Below is a small trained network, with its code and all its weights. Each question gives an input and a target symbol and asks what happens when units are switched off, that is, made to give their printed mean instead of their output.

import numpy as np


def w(rows, s, z=0):
    codes = np.array(rows[::2]) - 128.0
    scale = np.full(codes.shape[1], s)
    scale[-1] = z or s
    return codes * scale


def norm(h):
    return h / np.sqrt((h * h).mean(-1, keepdims=True) + 1e-5)


def f(y):
    return np.maximum(y, 0)


def softmax(a):
    e = np.exp(a - a.max(-1, keepdims=True))
    return e / e.sum(-1, keepdims=True)


def log_softmax(a):
    a = a - a.max(-1, keepdims=True)
    return a - np.log(np.exp(a).sum(-1, keepdims=True))


def net(x, mask):
    ids = ['αβγδζηθλμστφψ'.index(c) for c in x.split()]
    T = len(ids)
    res = E[ids] + P[:T]
    r = norm(res)
    for j in range(3):
        rows = slice(3 * j, 3 * j + 3)
        q, k, v = (r @ M[0][rows].T for M in (Q, K, V))
        z = softmax(np.where(np.tri(T) > 0, q @ k.T / 3**0.5, -1e9)) @ v
        o = O[0][rows]
        res = res + np.where(mask[j], z, o[:, -1]) @ o[:, :-1]
    y = f(norm(res) @ A[0][:, :-1].T + A[0][:, -1])
    res = res + np.where(mask[3:7], y, B[0][:, -1]) @ B[0][:, :-1]
    return log_softmax(norm(res)[-1] @ U[:, :-1].T + U[:, -1])


Q, K, V, O, A, B = {}, {}, {}, {}, {}, {}
E = w([
[191,162,66],'α',
[145,3,165],'β',
[149,203,118],'γ',
[101,168,121],'δ',
[89,142,129],'ζ',
[219,141,104],'η',
[215,150,80],'θ',
[114,190,147],'λ',
[115,147,116],'μ',
[142,144,113],'σ',
[124,173,135],'τ',
[138,145,115],'φ',
[107,144,88],'ψ',
],0.018)
P = w([
[45,153,88],'0',
[182,127,170],'1',
[36,159,117],'2',
[170,112,171],'3',
[57,162,115],'4',
[154,97,161],'5',
[185,254,151],'6',
[241,64,156],'7',
[91,233,201],'8',
[189,47,152],'9',
],0.0081)
Q[0] = w([
[130,63,255],'H0',
[126,26,121],'H0',
[158,117,179],'H0',
[176,110,163],'H1',
[149,103,55],'H1',
[110,226,135],'H1',
[142,136,236],'H2',
[148,169,62],'H2',
[157,9,232],'H2',
],0.0086)
K[0] = w([
[196,79,91],'H0',
[140,125,219],'H0',
[175,196,40],'H0',
[168,168,56],'H1',
[218,139,178],'H1',
[1,111,44],'H1',
[88,137,53],'H2',
[132,86,215],'H2',
[217,236,143],'H2',
],0.0089)
V[0] = w([
[254,107,42],'H0',
[168,66,209],'H0',
[109,3,154],'H0',
[144,183,243],'H1',
[11,249,111],'H1',
[7,88,222],'H1',
[108,46,104],'H2',
[214,238,20],'H2',
[161,104,131],'H2',
],0.0079)
O[0] = w([
[60,45,31,154],'H0',
[80,241,10,35],'H0',
[253,186,201,5],'H0',
[210,245,179,117],'H1',
[164,51,101,228],'H1',
[212,223,94,41],'H1',
[168,28,202,76],'H2',
[62,102,53,255],'H2',
[109,47,199,110],'H2',
],0.0043,0.0078)
A[0] = w([
[131,122,138,94],'N0',
[102,22,126,253],'N1',
[5,131,170,128],'N2',
[168,82,133,186],'N3',
],0.012,0.0038)
B[0] = w([
[62,161,99,128],'N0',
[219,114,151,250],'N1',
[199,179,136,191],'N2',
[107,197,254,161],'N3',
],0.0079,0.011)
U = w([
[79,83,35,165],'α',
[139,138,251,145],'β',
[82,148,78,44],'γ',
[160,190,92,196],'δ',
[168,219,117,176],'ζ',
[120,99,192,100],'η',
[100,111,154,161],'θ',
[83,210,167,140],'λ',
[114,135,183,35],'μ',
[117,123,144,32],'σ',
[151,118,176,184],'τ',
[134,99,157,155],'φ',
[146,65,127,253],'ψ',
],0.013,0.0038)

Each question gives the input, a string of symbols that net reads in full, and the target symbol t.
The units are the heads (3 rows each of Q, K, V and O) and the neurons (one row each of A and B). Each row of codes is followed by its name. A weight is (code - 128) times the scale printed after its matrix; where a second scale follows, it is the last column's (O, A, B and U).
mask holds one flag per unit, heads first, then neurons. A switched-off unit (its flag False) gives its mean, the last column of its rows in O or B, instead of its output. The means were averaged over made-up inputs and are rounded, as every weight is.
A unit's drop is (log p(t) with every unit on - log p(t) with that unit switched off) / (log p(t) with every unit on - log p(t) with every unit switched off).
The circuit of an input: a set's keep is (log p(t) with only the set's units on - log p(t) with every unit switched off) / (log p(t) with every unit on - log p(t) with every unit switched off). Starting from all 7 units, units are removed one at a time, each time the one whose removal leaves the highest keep (on an exact tie, the one counted first), for as long as the keep stays at least 0.8.
circuit, biggest first: the units of the circuit, biggest drop first
most important unit: the unit with the biggest drop
top k neurons: the k neurons with the biggest drops, biggest first
drop of u: that unit's drop, to one decimal
input α α φ β φ φ φ, target β: circuit, biggest first : (H2; N3)
input θ ψ ψ, target ψ: circuit, biggest first : (H0; N1; H1)
input λ ζ η, target ζ: most important unit : N1
input α φ α λ, target ψ: circuit, biggest first : (H0; N3)
input ζ φ ζ η, target β: circuit, biggest first : (N3; H1)
input λ φ φ ζ σ, target ζ: top 2 neurons : (N1; N3)
input φ α τ ψ α β φ λ θ, target β: top 2 neurons : (N3; N2)
input σ ψ λ ζ λ, target ζ: top 2 neurons : (N2; N3)
input ψ α ψ, target ψ: drop of H0 : 0.4
input γ α ζ γ α α α ζ φ, target ζ: drop of H2 : 0.1
input β α η, target β: drop of N3 : 0.3
input ζ α φ λ λ, target ζ: drop of H0 : 0.0
